[[122 140 139 151 112]
 [130 134 140 137 123]
 [130 134 138 137 124]]
:
[[130 134 140 137 123]
 [122 140 139 151 112]
 [130 134 138 137 124]]

[[140 121 127 121 132 127 125 133 122 138 130 126 146 122 110]
 [147 126 136 125 124 124 116 128 120 125 142 123 152 119 125]
 [145 125 131 125 124 125 125 127 121 129 130 120 146 126 118]
 [132 126 130 123 135 128 118 134 125 133 142 133 140 119 124]
 [132 125 126 128 127 127 131 127 126 130 121 123 131 131 120]]
:
[[147 126 136 125 124 124 116 128 120 125 142 123 152 119 125]
 [145 125 131 125 124 125 125 127 121 129 130 120 146 126 118]
 [132 126 130 123 135 128 118 134 125 133 142 133 140 119 124]
 [140 121 127 121 132 127 125 133 122 138 130 126 146 122 110]
 [132 125 126 128 127 127 131 127 126 130 121 123 131 131 120]]

[[125 125 141 133 119 117]
 [133 126 109 139 121  99]
 [135 124 112 135 108 108]]
:
[[125 125 141 133 119 117]
 [135 124 112 135 108 108]
 [133 126 109 139 121  99]]

[[125 146 121 103 122 152]
 [144 106 128 127 141 116]
 [135 119 150 113 132 145]
 [102 153 129 143 148 153]
 [115 115 149 126 125 110]
 [102 141 138 103 114 133]
 [132 154 113 104 140 146]
 [133 151 147 118 120 147]
 [123 115 124 112 110 135]
 [128 108 107 112 148 127]]
:
[[135 119 150 113 132 145]
 [115 115 149 126 125 110]
 [133 151 147 118 120 147]
 [102 141 138 103 114 133]
 [102 153 129 143 148 153]
 [144 106 128 127 141 116]
 [123 115 124 112 110 135]
 [125 146 121 103 122 152]
 [132 154 113 104 140 146]
 [128 108 107 112 148 127]]

[[126 126 143 145 131 114]
 [127 121 103 107 132 142]
 [128 136 149 151 128 108]
 [125 130 142 142 126 113]]
:
[[128 136 149 151 128 108]
 [126 126 143 145 131 114]
 [125 130 142 142 126 113]
 [127 121 103 107 132 142]]

[[125 121 116 113 157]
 [124 133 134 121 114]
 [128 129 144 124 116]
 [121 152 106 138 123]]
:
[[128 129 144 124 116]
 [124 133 134 121 114]
 [125 121 116 113 157]
 [121 152 106 138 123]]

[[142 136 132 146 113]
 [108 145 121 129 118]
 [107 121 113 131 131]
 [128 134 120 126 101]
 [120 121 126 150 141]]
:
[[142 136 132 146 113]
 [120 121 126 150 141]
 [108 145 121 129 118]
 [128 134 120 126 101]
 [107 121 113 131 131]]

[[141 118 124 137 122 122 142]
 [119 116 145 124 125 132 138]
 [130 105 127 126 134 139 118]
 [129 128 123 134 138 116 130]
 [145 124 119 135 135 112 136]]
:
[[119 116 145 124 125 132 138]
 [130 105 127 126 134 139 118]
 [141 118 124 137 122 122 142]
 [129 128 123 134 138 116 130]
 [145 124 119 135 135 112 136]]

[[132 129 122 153 125 141 145]
 [110 119 107 140 124 119 123]
 [127 135 135 149 151 125 137]
 [114 123 126 121 150 111 121]
 [113 122 123 127 152 113 125]
 [109 118 115 126 142 112 122]
 [136 144 150 139 142 125 125]]
:
[[136 144 150 139 142 125 125]
 [127 135 135 149 151 125 137]
 [114 123 126 121 150 111 121]
 [113 122 123 127 152 113 125]
 [132 129 122 153 125 141 145]
 [109 118 115 126 142 112 122]
 [110 119 107 140 124 119 123]]
